Below are the code and all the weights of a small trained network. Each question names an input and a class and asks about switching units off, where a switched-off unit gives its printed mean instead of its output.

import numpy as np


def w(rows, s, z=0):
    codes = np.array(rows[::2]) - 128.0
    scale = np.full(codes.shape[1], s)
    scale[-1] = z or s
    return codes * scale


def f(y):
    return np.maximum(y, 0)


def log_softmax(a):
    a = a - a.max(-1, keepdims=True)
    return a - np.log(np.exp(a).sum(-1, keepdims=True))


def net(x, mask):
    res = np.array(x, float).reshape(1, 3) / 4 @ E
    y = f(res @ A[0][:, :-1].T + A[0][:, -1])
    res = res + np.where(mask, y, B[0][:, -1]) @ B[0][:, :-1]
    return log_softmax(res[-1] @ U[:, :-1].T + U[:, -1])


A, B = {}, {}
E = w([
[249,34,141,87],'x0',
[136,148,150,252],'x1',
[143,132,3,200],'x2',
],0.011)
A[0] = w([
[120,114,132,23,74],'N0',
[70,137,198,138,79],'N1',
[184,86,99,108,253],'N2',
[8,141,68,85,230],'N3',
[142,115,214,61,173],'N4',
[114,144,109,150,122],'N5',
[132,115,219,189,181],'N6',
[140,140,42,164,179],'N7',
[104,165,167,226,81],'N8',
[159,107,89,150,137],'N9',
[66,182,196,188,213],'N10',
],0.013,0.0032)
B[0] = w([
[83,97,87,34,211],'N0',
[81,59,151,139,191],'N1',
[212,145,103,112,223],'N2',
[77,250,90,128,218],'N3',
[105,93,176,27,245],'N4',
[130,127,109,127,161],'N5',
[173,138,250,137,222],'N6',
[141,110,45,148,213],'N7',
[77,73,148,154,227],'N8',
[161,100,96,141,180],'N9',
[36,101,158,196,246],'N10',
],0.019,0.012)
U = w([
[80,159,213,190,197],'0',
[143,196,160,179,3],'1',
[175,153,191,138,137],'2',
[90,253,105,152,188],'3',
[197,99,34,195,158],'4',
[103,149,128,81,97],'5',
],0.013,0.0042)

Each question gives the input, the list of numbers given to net, and the class t.
The units are the neurons (one row each of A and B). Each row of codes is followed by its name. A weight is (code - 128) times the scale printed after its matrix; where a second scale follows, it is the last column's (A, B and U).
mask holds one flag per neuron, in row order. A switched-off neuron (its flag False) gives its mean, the last column of its row in B, instead of its output. The means were averaged over made-up inputs and are rounded, as every weight is.
A unit's drop is (log p(t) with every unit on - log p(t) with that unit switched off) / (log p(t) with every unit on - log p(t) with every unit switched off).
unit that matters most: the unit with the biggest drop
top k neurons: the k neurons with the biggest drops, biggest first
drop when u is switched off: that unit's drop, to one decimal
input [7,4,0], class 2: unit that matters most => N7
input [-4,2,8], class 4: top 2 neurons => N7, N9
input [2,2,0], class 2: top 2 neurons => N7, N10
input [-2,1,3], class 3: top 2 neurons => N2, N3
input [4,6,1], class 4: top 4 neurons => N4, N10, N9, N3
input [2,2,-3], class 2: top 3 neurons => N10, N8, N3
input [2,2,-1], class 2: top 3 neurons => N10, N3, N8
input [-5,-8,-2], class 3: drop when N3 is switched off => 2.3
input [2,0,5], class 4: drop when N7 is switched off => 0.0
input [8,3,-6], class 2: drop when N6 is switched off => 0.7
input [-8,-3,-3], class 3: top 2 neurons => N3, N6
